J_505: [ -8   6  16   7 -17  46   8 -11 -31  22 -20 -12  21  22 -26  -7  13 -12
 -30   6   5  28 -34 -21  16  13  31  -9  17 -22  12 -14  41 -17 -36 -16
 -10 -21]
J_16: [   1   41   12  -51   18   30   21   -7   19  -42   61    3  -11  -20
  -26  -11  -33   32  -25   22   29    9  -48  -33    8  -38   37  -74
   29   -7 -103  -35   16   -9  -18  -27   42  -19]
J_345: [   1   41   12  -51   18   30   21   -7   19  -42   61    3  -11  -20
  -26  -11  -33   32  -25   22   29    9  -48  -33    8  -38   37  -74
   29   -7 -103  -35   16   -9  -18  -30   52  -16]
asked: [   0   40   13  -50   19   30   21   -7   19  -42   61    3  -12  -20
  -27  -11  -33   33  -26   22   29    9  -47  -33    8  -37   38  -75
   30   -8 -104  -35   15   -8  -18  -27   44  -19] => J_16
asked: [   1   41   12  -51   18   30   21   -7   19  -42   61    3  -11  -20
  -26  -11  -33   32  -25   22   29    9  -48  -33    8  -38   37  -74
   29   -7 -103  -35   16   -9  -18  -30   52  -16] => J_345
asked: [ -9   7  17   7 -17  46   7 -11 -31  21 -20 -10  22  22 -27  -8  12 -11
 -31   7   5  27 -35 -21  16  13  30  -9  16 -23  13 -14  40 -16 -35 -16
 -10 -21] => J_505
asked: [   2   42   12  -52   18   30   21   -7   20  -43   61    3  -10  -20
  -25  -11  -32   32  -25   23   29   11  -49  -32    9  -37   37  -74
   29   -7 -103  -35   15   -8  -19  -30   52  -16] => J_345

J_886: [  7  18 -10  26 -58 -20   5   3 -43 -54  52  67  29  30 -51  19  20  23
  58   3 -12  13 -20 -16   5]
J_733: [  7  -2  11 -64  55 -18  15 -50 -15  69 -13  50  29  30 -16  26  15 -23
  18 -13   0  10  20  -3   5]
J_16: [  7  18 -10  26 -58 -20   5   3 -43 -54  52  67  45  24 -42  19 -52 -60
 -16   8 -12  18 -11  22  -6]
asked: [  7  18 -10  26 -58 -19   5   3 -44 -53  52  68  44  24 -43  18 -52 -61
 -16   8 -13  19 -11  21  -6] => J_16
asked: [  7  -2  11 -64  54 -18  14 -49 -13  69 -12  50  29  30 -15  26  15 -23
  18 -13  -1  11  20  -5   5] => J_733
asked: [  7  18 -10  26 -58 -20   5   4 -43 -54  52  67  29  30 -50  19  20  23
  58   3 -12  13 -21 -16   5] => J_886

J_822: [-19  34  30  13 -41  37 -28  12  32   0  -4  32 -15   3  -2  23  -5  34
 -30  -9   9  -6  42  27  -5  20   6  -2 -20 -41  50  22  16  -8  -6 -18
 -23  -1   6  17 -30]
J_886: [ -30   74   49   52  -50   52  -13    9   34   43  -47   56   -3  -15
  -19    6  -18   47  -21   -6  -18    2   38   58    1    4   16   -6
  -25  -85   77   17    2  -22    4  -32  -59   22    8   -2 -105]
J_16: [ -8 -10  10 -31 -29  18 -44  17  30 -46  44   7 -28  22  16  43  11  21
 -41 -11  38 -16  49  -7 -14  36  -7   1 -17   9  19  24  19  -4 -10 -15
 -12 -10   6  23  -7]
J_172: [ -9 -25   7  21  11  51  -6 -10 -31  21  -3   5  34  23 -16   1 -15 -29
  40  52 -27 -17  14 -12 -14 -21 -13 -10  11 -25   8  23  -4  23 -11   4
 -32  13   4  -5 -31]
J_345: [ 21 -27  12 -28   5   8  -5 -42 -45  13  -8  -4   1   9  14   0 -47 -18
 -17 -17 -17 -10   8  12 -33  39  15 -56  31 -64  35 -46   3 -13  57 -10
   4  28 -65   5   5]
J_733: [ -8 -10  10 -31 -29  18 -44  17  30 -46  44   7 -28  22  16  43  11  21
 -41 -11  38 -16  49  -7 -14  36  -7   1 -17   9  19  29  31   6 -18  -4
  16 -28   4  39  53]
J_905: [-12   5  18 -17 -32  25 -39  15  31 -30  28  16 -23  15   9  36   5  26
 -37  -9  28 -13  47   5 -10  30  -3  -1 -18  -8  29  26  25   2 -14  -8
   3 -19   6  31  24]
J_833: [ 21 -27  12 -28   5   8  -5 -42 -45  13  -8  -4   1   9  14   0 -47 -18
 -17 -17 -17 -10   8  -1 -35  21 -17  -7  14  -7  16  11  27 -13  25  40
 -32  22 -35  16 -42]
J_843: [ 11  -7   9   4  -7 -22  43 -27 -20   2  -2  28  -8 -13  32 -10 -25 -42
  -6   6 -16 -19  10   8 -33  33   4 -38  25 -45  29 -26  10 -14  46   7
  -8  26 -55   9 -12]
J_505: [ 21 -27  12 -28   5   8  -5 -42 -45  13  -8  -4   1   9  14   0 -47 -18
 -17 -17 -17 -10   8  12 -33  39  15 -56  31 -64  35 -46   3 -13  57   1
 -31  14   6  -7 -29]
asked: [ 11  -7   9   3  -7 -22  43 -27 -20   2  -1  28  -9 -13  31 -10 -24 -42
  -6   6 -16 -19  10   8 -33  33   3 -38  26 -45  29 -26   9 -14  46   7
  -8  26 -55   9 -12] => J_843
asked: [ 21 -28  12 -28   7   7  -3 -42 -45  13  -9  -3   1   8  14   0 -48 -18
 -17 -17 -18 -10   9  12 -34  39  14 -56  31 -65  36 -46   3 -13  58  -9
   3  28 -66   5   4] => J_345
asked: [ -9 -10  10 -31 -30  17 -45  16  31 -46  45   7 -29  23  16  42  10  21
 -41 -13  39 -16  49  -8 -14  36  -8   1 -18   9  20  25  19  -3 -11 -14
 -12 -10   5  22  -6] => J_16

J_345: [ 12  21  -9 -38   9  51  67  13 -77]
J_833: [ 31  20  -3 -43 -17  58  48  57 -69]
J_905: [ 31  20  -3 -43 -17  58  48  88 -69]
asked: [ 31  20  -3 -43 -17  59  48  57 -69] => J_833
asked: [ 11  20  -9 -39  10  52  67  13 -77] => J_345
asked: [ 31  19  -3 -43 -17  58  49  88 -69] => J_905

J_905: [ 43  -4 -50  25]
J_389: [ 56 -46  34  11]
J_822: [-28 -35   9  87]
J_893: [-117   38    4   95]
J_843: [-6 50 15  7]
asked: [ 56 -47  34  10] => J_389
asked: [-6 50 15  6] => J_843

J_505: [-82  -9  16 -17 -34 -20  -2 -51  -3  73  -7 -61  51  -2  81 -24 -30]
J_345: [  12   31  -16   39   69  -38    0  -20   67  -34  -43  -11  -30   16
 -101   37   43]
J_905: [ -83  -15   21  -53   49   17    9  -45   -4   14   51    4 -103   -2
  -44  -31   10]
asked: [-82  -9  16 -16 -33 -20  -2 -51  -3  73  -8 -61  50  -2  81 -24 -29] => J_505

J_733: [ 22 -26  15  21  11 -47 -20  -4 -15 -11   9 -65  23   6 -10  -4  32   9
 -45   5 -10  29  -2  -7 -26  43 -33 -11 -27]
J_16: [-26 -53 -39  89  29 -64 -16 -11 -49  30  12 -39 -12  22 -60 -89  28 -42
 -59  23  64  65  50  19  -6  64 -13   8   7]
J_389: [ -7  49 -44 -33 -66  10 -19   4  24  26 -35  34  17 -50   3 -19   1  10
 106 -10  -9 -75 -20 -20  -7  35  50   9  53]
J_505: [ 16  26  15   5  11  10  39  -7  10 -32  21 -37  -6  16  22   3  -9   5
   3 -18   8  20 -28 -11  -1 -20   1 -15  -6]
J_172: [  2 -16  16  10  17  -1  11  -3  -6  -8  10 -15  -4  13   1   5  -3  -1
 -25   3   0  21   2   5   0 -11 -12  -3 -18]
asked: [ 16  26  15   4  11  10  39  -7  11 -32  21 -38  -5  17  22   3  -8   4
   4 -18   8  20 -28 -12  -1 -20   1 -16  -5] => J_505
asked: [ 22 -28  15  21  12 -46 -19  -6 -14 -12  10 -63  22   6 -11  -4  34   9
 -45   6  -9  27  -1  -8 -25  44 -35 -10 -28] => J_733
asked: [-27 -54 -37  89  29 -64 -17 -11 -49  30  12 -37 -11  22 -61 -90  27 -44
 -59  26  64  67  52  18  -5  65 -10   7   6] => J_16

J_905: [ 5 -1 -4 -4 16  4  6]
J_843: [-20  -1  -4  -4  16   4   6]
J_893: [15  0 10  7 -2  0  0]
J_886: [-20  -1  -4  -4  -1   4   6]
asked: [14 -1 11  9 -3  2 -2] => J_893
asked: [-19  -1  -4  -6  -1   4   7] => J_886

J_833: [-23 -19  36  -8 -13 -57]
J_172: [ 19  19 -60  44  17 111]
J_505: [ 36 -20   3 -54  25   8]
J_843: [-17 -11 -24  11  18   4]
asked: [ 37 -21   3 -54  26   8] => J_505
asked: [-17 -11 -25  11  19   5] => J_843
asked: [ 19  18 -60  45  17 111] => J_172

